B =
array([[ -42.130,  137.065,   18.698, -167.463,  -28.448,   35.599,
        -127.233,  -35.901],
       [ -33.878,  -80.825,  -91.476,  102.203,   59.337,  -69.045,
         -39.921,   68.372]])
The maximum -> 137.065
The entry just left of -39.921: -69.045
The entry just right of -167.463: -28.448
The entry just left of the largest entry is -42.130
The entry just left of -91.476 is -80.825
The entry just left of -80.825? -33.878
The entry just right of -39.921 -> 68.372
The entry just right of -91.476? 102.203
The entry just right of 137.065 is 18.698

x =
[[  1   1   8  17  26 -20 -27  -5]
 [ 22  26   9 -17   4 -18  13   3]
 [ -6 -20 -17  18  -5 -21   2 -28]]
Rows and columns are numbered from 0.
The entry just right of -6 is -20
Read off the entry in the top-left corner.
1
Read off the entry in row 0 and column 1.
1
The entry in the bottom-right corner: -28
Read off the top entry of the column that holds the smallest entry.
-5
The entry at row 0, column 2 is 8
The bottom-left entry is -6
Read off the entry at row 1, column 0.
22
The entry directly below 13: 2
Read off the entry just left of 4.
-17
The entry just right of 8: 17

M =
[[-15  14  14  14  12 -14 -14  17 -16 -18  17]
 [-35  40  57  44  36  -2 -18 -13  30 -15  -1]
 [ 25 -26 -28 -22 -21  27  22 -21  24  28 -28]]
Indices start at 0.
The entry at row 1, column 1 -> 40
What is the entry in the bottom-left corner?
Answer: 25
What is the bottom entry of the column that holds the largest entry?
Answer: -28
The entry directly below 12 -> 36
What is the entry in row 0 and column 0?
Answer: -15
The median entry is -1
What is the entry in row 0 and column 2?
Answer: 14
The entry directly above -1: 17
What is the centre entry?
Answer: -2
The entry just left of 22 -> 27
What is the bottom-right entry?
Answer: -28
The entry just left of 40: -35
What is the entry at row 0, column 1?
Answer: 14
What is the maximum?
Answer: 57

Questions about the array below.
1) Which number is the last entry of the largest entry's row?
2) Which number is the first entry, reading row by row?
3) Which number is the bottom-left entry?
4) Which number is the top-right entry?
5) Which number is the entry directly above the smallest entry?
6) Which number is the entry just right of the smallest entry?
7) Which number is the 2nd entry on the main diagonal?
8) Which number is the fifth entry in reading order?
[[-14 -19 -35 -12 -12   3 -14  -9 -21 -16 -28 -28 -10   0   2]
 [ 50  30  14 -14 -27   6 -21 -48 -21  15  39 -14  32  45  10]]
1) 10
2) -14
3) 50
4) 2
5) -9
6) -21
7) 30
8) -12

Questions about the row below.
1) Find the entry just left of the largest entry.
2) Find the entry just right of 95.1.
array([-114.7,   95.1,  150.6, -146.3,  181.8,  193.2])
1) 181.8
2) 150.6

grid =
[[ 0.205  0.028 -0.107  0.213 -0.089  0.268  0.211  0.218  0.143  0.037
  -0.115 -0.127  0.034  0.020]
 [-0.063  0.037  0.003  0.173 -0.021 -0.090  0.060  0.062  0.204  0.086
  -0.198  0.006  0.086  0.112]
 [ 0.009  0.041  0.005  0.060 -0.044 -0.110 -0.027  0.240 -0.151  0.050
  -0.011  0.054  0.039 -0.199]
 [-0.048 -0.127  0.221  0.091  0.125 -0.034  0.123  0.022  0.113  0.180
   0.093  0.069  0.135  0.268]]
The entry just left of 0.123: -0.034
The entry just right of 0.113 is 0.180
The entry just right of 0.218 is 0.143
Give the entry just right of 0.135.
Answer: 0.268
The minimum is -0.199
The entry just left of 0.039: 0.054
Give the entry just right of 0.093.
Answer: 0.069
Give the entry just left of the smallest entry.
Answer: 0.039
Give the entry just left of -0.110.
Answer: -0.044
The entry just right of 0.034 is 0.020
Give the entry just right of 0.213.
Answer: -0.089
Give the entry just left of -0.198.
Answer: 0.086

a = ((10.61, 4.28, 3.03, 0.64, 6.53, 3.43, 5.88, -9.51, -5.78, -3.10, 8.28, -0.87, -4.74, -3.28, -4.77), (-7.30, -10.45, 13.29, -10.16, -0.58, -5.11, -5.68, 7.36, 9.00, 13.65, -10.66, -3.54, 5.42, 5.20, 3.20), (9.04, 3.51, 5.62, -1.85, 8.19, 3.91, 5.99, -10.86, -7.18, -0.79, 10.77, -2.21, 9.27, -11.03, 3.95), (-4.38, 2.48, -4.24, -0.38, -2.78, 5.87, 0.90, -1.92, 15.46, 7.63, 0.27, -1.31, -5.92, 7.10, -6.26), (-5.08, -4.63, -3.42, -3.26, -4.24, -2.73, -3.08, 7.61, -1.46, 1.57, -3.42, 0.46, 11.79, -3.08, 11.38), (1.46, -3.61, -2.75, 0.02, -1.94, -4.49, 1.79, 8.38, -8.75, -9.02, -3.71, 2.26, 4.04, -2.59, 7.90), (3.95, 7.06, 7.42, -13.12, -2.77, 3.15, -1.96, 8.53, 4.50, -3.86, 4.86, 2.07, 2.53, -0.47, 8.03), (-5.51, -10.06, 18.28, -12.63, -13.43, -7.07, -18.08, 1.92, -25.57, -3.82, -8.95, -4.62, 13.32, -9.58, 14.34), (2.52, 2.59, 2.37, -1.32, 3.18, 4.77, 6.86, -6.17, 8.81, 1.41, 2.98, -2.87, -8.42, 3.49, -9.65), (-4.54, -3.75, -6.02, -3.46, 0.49, -7.63, 6.77, 5.58, -3.62, -0.59, -4.00, 4.01, 1.26, 5.03, -5.21), (-2.72, -1.81, -10.47, -7.16, -0.84, -11.15, 8.07, 22.91, 3.71, -4.89, -7.53, 10.58, -6.54, 14.77, -3.87), (-2.20, -3.25, -8.52, -2.59, -1.41, -6.04, -2.26, 12.97, 1.97, 3.67, -3.88, 4.94, 0.85, 5.83, 4.11), (0.07, 1.62, -5.70, -4.78, -3.36, 1.41, 10.08, 4.94, 2.34, -9.37, 0.78, 0.62, -3.97, 2.80, -2.76))
Find the entry just right of 5.58.
-3.62
The entry just left of the smallest entry -> 1.92
Find the entry just right of the largest entry.
3.71
The entry just left of -4.62: -8.95
Find the entry just left of -13.12.
7.42
Find the smallest entry.
-25.57
The entry at the centre is 8.53
The entry just right of the smallest entry -> -3.82
The entry just right of 5.62 -> -1.85
The entry just left of the largest entry is 8.07
The entry just left of 13.32: -4.62
The entry just left of the centre entry -> -1.96
The median entry: -0.59
Find the entry just right of 2.98.
-2.87
The entry just right of -2.26: 12.97

Read these off the grid that follows.
1) The first entry, reading row by row?
2) The entry directly above 2?
3) The last entry, reading row by row?
4) The entry just right of 12?
5) The 2nd largest entry?
6) The entry directly below 0?
7) The fourth entry in reading order?
8) The 3rd entry in reading order?
[[-18 -17  26  12  -5 -54  21 -18  34 -10]
 [ 21   8 -12 -15  29  17 -32   5  -8 -11]
 [-19 -11  27   8  -3 -47  23 -17  26  -4]
 [-16 -18  19  13 -24 -37  28 -18  25 -10]
 [ 39   9 -12 -36  17  42 -14  -1   0 -18]
 [-34 -17   2  30 -30 -20  25   8 -14   5]
 [-25 -19  15  19 -10 -47  22 -28  25 -12]]
1) -18
2) -12
3) -12
4) -5
5) 39
6) -14
7) 12
8) 26

[[ 31  41 -21  55  38  34  32 -35  34 -14  36   8  -8 -16  -7   6]
 [ 23 -22  43 -12  34 -14   5  50  37  29 -22   7  16  16  38  28]
 [-32 -30 -18  21  -5 -15  22   5  -3  13 -36   6  25  15  -4  16]]
The largest entry in the first row? 55
The last entry, reading row by row? 16
The second entry on the main diagonal? -22
The first entry, reading row by row is 31
The entry just left of -16 -> -8
The entry just left of -30: -32
The largest entry in the last column? 28
The entry just right of 55? 38
The entry just left of 25? 6
The entry just right of 32? -35
The third entry on the diagonal from the top-right corner? 15
The bottom entry of the column that holds the largest entry: 21
The entry in the top-right corner? 6
The entry directly below 32 -> 5
The entry just left of the largest entry -> -21
The bottom entry of the column that holds the smallest entry: -36
The entry directly below the largest entry? -12
